Below is a small trained network, with its code and all its weights. Each question gives an input and a class and asks what happens when units are switched off, that is, made to give their printed mean instead of their output.

import numpy as np


def w(rows, s, z=0):
    codes = np.array(rows[::2]) - 128.0
    scale = np.full(codes.shape[1], s)
    scale[-1] = z or s
    return codes * scale


def norm(h):
    return h / np.sqrt((h * h).mean(-1, keepdims=True) + 1e-5)


def f(y):
    return np.maximum(y, 0)


def log_softmax(a):
    a = a - a.max(-1, keepdims=True)
    return a - np.log(np.exp(a).sum(-1, keepdims=True))


def net(x, mask):
    res = np.array(x, float).reshape(1, 2) / 4 @ E
    u = 0
    for l in range(2):
        y = f(norm(res) @ A[l][:, :-1].T + A[l][:, -1])
        res = res + np.where(mask[u : u + 13], y, B[l][:, -1]) @ B[l][:, :-1]
        u += 13
    return log_softmax(norm(res)[-1] @ U[:, :-1].T + U[:, -1])


A, B = {}, {}
E = w([
[99,165,134,108,123,156,236,50],'x0',
[165,243,126,110,123,254,102,165],'x1',
],0.00087)
A[0] = w([
[127,162,94,109,124,167,122,137,172],'0.n1',
[91,49,96,124,115,23,129,112,80],'0.n2',
[175,125,136,122,111,130,52,184,8],'0.n3',
[139,97,130,142,150,96,62,164,126],'0.n4',
[128,128,128,128,127,128,128,128,127],'0.n5',
[145,79,135,152,152,81,26,189,110],'0.n6',
[139,132,147,128,155,131,142,122,113],'0.n7',
[143,81,134,150,146,83,30,185,113],'0.n8',
[86,31,92,127,114,5,129,110,79],'0.n9',
[130,129,130,125,131,131,128,128,106],'0.n10',
[180,133,136,121,114,137,56,185,26],'0.n11',
[128,181,52,108,106,192,83,181,107],'0.n12',
[127,127,175,122,128,122,225,46,104],'0.n13',
],0.0021,0.0018)
B[0] = w([
[151,56,152,169,85,110,137,137,191],'0.n1',
[205,102,228,153,151,117,100,130,230],'0.n2',
[40,166,61,111,130,211,197,141,158],'0.n3',
[111,137,120,79,62,138,105,98,191],'0.n4',
[128,129,128,129,128,127,128,128,128],'0.n5',
[89,146,107,40,13,142,75,105,221],'0.n6',
[126,119,122,128,118,124,125,129,132],'0.n7',
[82,148,104,33,6,145,65,107,217],'0.n8',
[205,103,231,152,151,114,103,128,253],'0.n9',
[124,128,131,131,133,133,136,131,128],'0.n10',
[60,168,75,116,131,202,187,135,164],'0.n11',
[178,71,221,148,144,130,134,143,208],'0.n12',
[46,90,73,138,129,78,137,107,209],'0.n13',
],0.0022,0.0024)
A[1] = w([
[50,129,74,124,151,104,154,97,57],'1.n1',
[93,151,64,99,114,145,99,158,12],'1.n2',
[61,133,70,94,109,120,134,104,122],'1.n3',
[145,108,129,140,112,130,120,145,157],'1.n4',
[124,130,123,127,129,126,126,135,43],'1.n5',
[71,161,3,121,139,144,161,123,5],'1.n6',
[159,113,140,166,239,89,142,122,28],'1.n7',
[152,127,150,101,134,120,64,139,17],'1.n8',
[147,155,128,135,129,161,148,139,147],'1.n9',
[107,123,106,95,100,106,109,121,74],'1.n10',
[67,158,61,93,112,146,96,160,2],'1.n11',
[164,147,164,134,142,143,98,161,75],'1.n12',
[99,154,86,97,138,145,142,128,184],'1.n13',
],0.0047,0.00062)
B[1] = w([
[191,203,77,100,108,94,64,125,227],'1.n1',
[19,121,115,138,90,208,168,133,205],'1.n2',
[171,190,92,138,125,195,141,169,248],'1.n3',
[110,174,106,123,156,121,133,109,201],'1.n4',
[125,141,128,126,131,126,138,120,128],'1.n5',
[131,19,132,222,97,76,137,161,209],'1.n6',
[22,152,121,154,192,210,159,166,212],'1.n7',
[103,110,114,123,77,78,129,54,251],'1.n8',
[109,94,145,125,203,72,101,138,223],'1.n9',
[148,141,148,148,209,127,157,122,219],'1.n10',
[12,120,108,136,74,253,186,149,224],'1.n11',
[207,156,80,55,135,137,133,149,239],'1.n12',
[122,67,134,147,123,86,93,157,194],'1.n13',
],0.003,0.0017)
U = w([
[93,218,64,137,179,101,150,79,90],'0',
[131,146,125,123,137,109,124,125,2],'1',
[67,70,195,188,221,108,181,106,164],'2',
[254,156,153,70,205,180,133,173,145],'3',
[195,122,38,218,85,77,131,159,139],'4',
[49,140,101,94,48,225,119,143,153],'5',
[171,80,196,79,69,51,55,65,143],'6',
],0.0093,0.0061)

Each question gives the input, the list of numbers given to net, and the class t.
The units are the neurons (one row each of A and B). Each row of codes is followed by its name. A weight is (code - 128) times the scale printed after its matrix; where a second scale follows, it is the last column's (A, B and U).
mask holds one flag per neuron, layer by layer. A switched-off neuron (its flag False) gives its mean, the last column of its row in B, instead of its output. The means were averaged over made-up inputs and are rounded, as every weight is.
A unit's drop is (log p(t) with every unit on - log p(t) with that unit switched off) / (log p(t) with every unit on - log p(t) with every unit switched off).
most important unit: the unit with the biggest drop
top k neurons: the k neurons with the biggest drops, biggest first
top k neurons in layer l: the k neurons of layer l with the biggest drops, biggest first
drop of u: that unit's drop, to one decimal
input [7,4], class 4: top 2 neurons in layer 0	(0.n9; 0.n2)
input [-2,6], class 3: most important unit	0.n12
input [-3,8], class 3: top 3 neurons	(0.n12; 0.n8; 0.n6)
input [2,1], class 4: top 2 neurons	(0.n9; 0.n2)
input [-8,-4], class 5: top 2 neurons	(0.n8; 0.n6)
input [8,4], class 4: top 3 neurons in layer 0	(0.n9; 0.n2; 0.n13)
input [-3,7], class 3: top 2 neurons in layer 0	(0.n12; 0.n8)
input [4,-2], class 0: top 2 neurons in layer 0	(0.n13; 0.n12)
input [8,-4], class 0: top 2 neurons	(1.n1; 0.n13)
input [6,-2], class 4: top 2 neurons in layer 1	(1.n6; 1.n1)
input [5,4], class 2: top 2 neurons in layer 0	(0.n8; 0.n6)
input [1,-6], class 2: top 2 neurons in layer 1	(1.n7; 1.n1)
input [7,7], class 2: top 2 neurons	(0.n9; 0.n2)
input [6,-3], class 0: most important unit	0.n13
input [7,-3], class 0: drop of 0.n1	-0.1
input [4,-3], class 2: drop of 0.n9	0.1
input [5,-2], class 0: drop of 0.n4	0.3
